Here is a tiny trained network, its code and every weight. The questions are about switching its units off for an input and a class, where a switched-off unit gives its printed mean instead of its output.

import numpy as np


def w(rows, s, z=0):
    codes = np.array(rows[::2]) - 128.0
    scale = np.full(codes.shape[1], s)
    scale[-1] = z or s
    return codes * scale


def f(y):
    return y / 2 * (1 + np.tanh(0.7978845608 * (y + 0.044715 * y**3)))


def log_softmax(a):
    a = a - a.max(-1, keepdims=True)
    return a - np.log(np.exp(a).sum(-1, keepdims=True))


def net(x, mask):
    res = np.array(x, float).reshape(1, 6) / 4 @ E
    y = f(res @ A[0][:, :-1].T + A[0][:, -1])
    res = res + np.where(mask, y, B[0][:, -1]) @ B[0][:, :-1]
    return log_softmax(res[-1] @ U[:, :-1].T + U[:, -1])


A, B = {}, {}
E = w([
[133,111,155,115,129,114,117,97],'x0',
[165,147,154,119,120,129,141,97],'x1',
[163,45,119,103,89,102,166,249],'x2',
[104,165,31,66,10,6,88,160],'x3',
[177,142,101,24,158,255,60,130],'x4',
[86,110,144,100,162,120,117,86],'x5',
],0.0072)
A[0] = w([
[120,117,95,41,83,75,117,138,66],'n0',
[151,125,116,52,144,45,133,99,25],'n1',
[78,113,190,175,102,26,166,113,152],'n2',
[167,217,87,129,172,147,34,90,162],'n3',
[128,109,224,158,178,171,125,172,99],'n4',
[191,153,107,47,156,165,63,149,63],'n5',
[91,140,180,98,116,214,126,124,78],'n6',
[98,143,74,53,50,129,130,96,51],'n7',
[97,202,174,110,3,90,86,136,30],'n8',
[80,191,94,190,124,160,80,68,129],'n9',
[147,106,51,180,131,132,158,118,3],'n10',
[95,143,103,82,72,103,96,146,85],'n11',
[128,116,92,24,144,174,94,113,45],'n12',
[112,160,79,81,73,97,103,114,53],'n13',
[140,152,76,55,198,138,105,158,147],'n14',
[120,98,174,122,147,97,218,78,91],'n15',
[100,137,100,101,61,118,77,110,56],'n16',
[156,55,113,90,113,133,171,187,162],'n17',
[99,43,160,178,143,216,172,100,69],'n18',
[84,137,134,117,95,114,83,73,110],'n19',
],0.0081,0.003)
B[0] = w([
[154,122,89,86,117,210,195,71,200],'n0',
[137,170,61,161,211,179,101,159,149],'n1',
[81,158,157,194,129,126,64,188,254],'n2',
[16,40,209,51,63,122,144,202,214],'n3',
[151,116,69,153,190,218,184,71,201],'n4',
[150,198,182,211,161,30,15,230,212],'n5',
[170,169,62,177,225,135,61,143,171],'n6',
[190,177,52,178,190,140,84,83,186],'n7',
[96,138,66,125,147,158,107,130,196],'n8',
[64,110,224,75,59,216,203,83,192],'n9',
[147,212,80,198,166,178,113,183,117],'n10',
[133,75,115,143,131,152,189,37,186],'n11',
[92,145,162,139,152,86,59,192,198],'n12',
[198,186,85,137,212,201,144,19,189],'n13',
[89,138,181,145,154,83,96,194,190],'n14',
[100,178,90,204,91,67,64,142,167],'n15',
[146,192,56,136,155,216,118,103,169],'n16',
[66,21,215,120,85,192,227,119,202],'n17',
[179,110,2,168,179,148,168,77,205],'n18',
[111,134,212,76,113,124,193,60,158],'n19',
],0.0054,0.0066)
U = w([
[187,171,113,94,177,165,152,35,8],'0',
[111,183,236,149,128,57,53,173,186],'1',
[112,103,254,43,59,162,187,70,250],'2',
],0.0062,0.0018)

Each question gives the input, the list of numbers given to net, and the class t.
The units are the neurons (one row each of A and B). Each row of codes is followed by its name. A weight is (code - 128) times the scale printed after its matrix; where a second scale follows, it is the last column's (A, B and U).
mask holds one flag per neuron, in row order. A switched-off neuron (its flag False) gives its mean, the last column of its row in B, instead of its output. The means were averaged over made-up inputs and are rounded, as every weight is.
A unit's drop is (log p(t) with every unit on - log p(t) with that unit switched off) / (log p(t) with every unit on - log p(t) with every unit switched off).
The circuit of an input: a set's keep is (log p(t) with only the set's units on - log p(t) with every unit switched off) / (log p(t) with every unit on - log p(t) with every unit switched off). Starting from the 12 units with the biggest drops (on a tie, the unit counted first), units are removed one at a time, each time the one whose removal leaves the highest keep (on an exact tie, the one counted first), for as long as the keep stays at least 0.8.
circuit, biggest first: the units of the circuit, biggest drop first
most important unit: the unit with the biggest drop
top k neurons: the k neurons with the biggest drops, biggest first
drop when u is switched off: that unit's drop, to one decimal
input [-1,6,-6,-3,8,5], class 1: circuit, biggest first -> (n5 n12)
input [-4,6,-8,8,-6,5], class 0: most important unit -> n13
input [0,-2,2,4,7,5], class 1: top 3 neurons -> (n5 n12 n14)
input [-4,6,-4,3,2,-4], class 2: circuit, biggest first -> (n3 n9)
input [7,4,0,-4,5,-7], class 1: circuit, biggest first -> (n5 n0)
input [1,-5,-7,4,2,-8], class 2: circuit, biggest first -> (n3 n9)
input [-4,-6,6,-6,-4,-5], class 0: top 4 neurons -> (n18 n4 n3 n9)
input [8,3,4,-6,-3,8], class 0: circuit, biggest first -> (n18 n4)
input [-1,-7,-7,-1,-2,-6], class 2: top 2 neurons -> (n9 n5)
input [6,-4,2,-7,-7,-6], class 0: top 3 neurons -> (n18 n4 n5)
input [4,2,-6,-3,6,4], class 1: top 3 neurons -> (n5 n6 n12)
input [3,6,-8,5,-4,5], class 2: top 2 neurons -> (n9 n19)
input [2,3,-7,3,3,8], class 2: top 3 neurons -> (n3 n9 n19)
input [-7,4,-7,6,-2,-1], class 2: circuit, biggest first -> (n9)
input [-7,-8,-6,2,-1,4], class 2: top 2 neurons -> (n9 n5)
input [7,1,-7,-4,4,-8], class 2: drop when n2 is switched off -> 0.1
input [4,2,0,4,6,8], class 1: drop when n6 is switched off -> 0.0
input [0,7,2,-4,7,-8], class 1: drop when n5 is switched off -> 0.4
